Below are the code and all the weights of a small trained network. Each question names an input and a class and asks about switching units off, where a switched-off unit gives its printed mean instead of its output.

import numpy as np


def w(rows, s, z=0):
    codes = np.array(rows[::2]) - 128.0
    scale = np.full(codes.shape[1], s)
    scale[-1] = z or s
    return codes * scale


def f(y):
    return np.maximum(y, 0)


def log_softmax(a):
    a = a - a.max(-1, keepdims=True)
    return a - np.log(np.exp(a).sum(-1, keepdims=True))


def net(x, mask):
    res = np.array(x, float).reshape(1, 2) / 4 @ E
    y = f(res @ A[0][:, :-1].T + A[0][:, -1])
    res = res + np.where(mask, y, B[0][:, -1]) @ B[0][:, :-1]
    return log_softmax(res[-1] @ U[:, :-1].T + U[:, -1])


A, B = {}, {}
E = w([
[246,139,52,39,173,254],'x0',
[70,243,64,139,55,241],'x1',
],0.0097)
A[0] = w([
[77,156,112,154,65,188,163],'N0',
[79,158,161,196,79,85,64],'N1',
[172,63,156,137,177,84,88],'N2',
[62,104,124,185,71,85,85],'N3',
[77,175,94,145,78,170,88],'N4',
[202,128,63,5,156,155,81],'N5',
[100,184,117,135,71,159,64],'N6',
[78,110,137,164,103,100,135],'N7',
[145,29,140,154,147,114,83],'N8',
[88,132,167,143,122,83,178],'N9',
[170,59,201,109,160,125,89],'N10',
[139,101,135,116,124,114,251],'N11',
[180,137,114,115,155,192,79],'N12',
],0.012,0.014)
B[0] = w([
[152,179,154,89,158,119,241],'N0',
[102,83,71,147,118,167,202],'N1',
[53,155,135,90,188,134,192],'N2',
[101,71,47,159,87,158,207],'N3',
[93,155,170,74,167,130,203],'N4',
[86,86,33,170,104,148,223],'N5',
[18,167,162,69,199,129,179],'N6',
[157,103,92,107,117,165,202],'N7',
[45,145,164,80,166,121,174],'N8',
[160,126,91,128,127,142,229],'N9',
[56,145,157,105,192,156,182],'N10',
[253,183,148,131,149,123,246],'N11',
[92,93,93,156,108,141,181],'N12',
],0.013,0.014)
U = w([
[71,168,167,77,183,137,67],'0',
[112,61,69,155,106,161,79],'1',
[252,183,154,123,132,125,255],'2',
[128,139,147,160,100,89,95],'3',
[121,108,171,162,107,129,94],'4',
],0.018,0.0096)

Each question gives the input, the list of numbers given to net, and the class t.
The units are the neurons (one row each of A and B). Each row of codes is followed by its name. A weight is (code - 128) times the scale printed after its matrix; where a second scale follows, it is the last column's (A, B and U).
mask holds one flag per neuron, in row order. A switched-off neuron (its flag False) gives its mean, the last column of its row in B, instead of its output. The means were averaged over made-up inputs and are rounded, as every weight is.
A unit's drop is (log p(t) with every unit on - log p(t) with that unit switched off) / (log p(t) with every unit on - log p(t) with every unit switched off).
The circuit of an input: a set's keep is (log p(t) with only the set's units on - log p(t) with every unit switched off) / (log p(t) with every unit on - log p(t) with every unit switched off). Starting from the 12 units with the biggest drops (on a tie, the unit counted first), units are removed one at a time, each time the one whose removal leaves the highest keep (on an exact tie, the one counted first), for as long as the keep stays at least 0.8.
units of the circuit, in order: the units of the circuit, biggest drop first
top k neurons: the k neurons with the biggest drops, biggest first
drop of u: that unit's drop, to one decimal
input [-7,6], class 1: top 3 neurons => N3; N1; N7
input [-3,-3], class 2: top 2 neurons => N5; N6
input [7,-4], class 1: units of the circuit, in order => N5
input [-3,3], class 2: units of the circuit, in order => N5; N2; N10
input [8,-8], class 0: top 3 neurons => N10; N2; N8
input [3,2], class 2: top 2 neurons => N3; N1
input [2,3], class 2: top 3 neurons => N2; N10; N8
input [3,-1], class 2: top 2 neurons => N3; N1
input [8,-7], class 1: top 3 neurons => N5; N0; N12
input [-7,5], class 1: top 2 neurons => N3; N1
input [8,2], class 1: drop of N5 => 0.1
input [-1,3], class 2: drop of N2 => 0.2
input [5,3], class 1: drop of N5 => 1.7
input [8,-6], class 1: drop of N5 => 5.2
input [0,-3], class 2: top neuron => N6
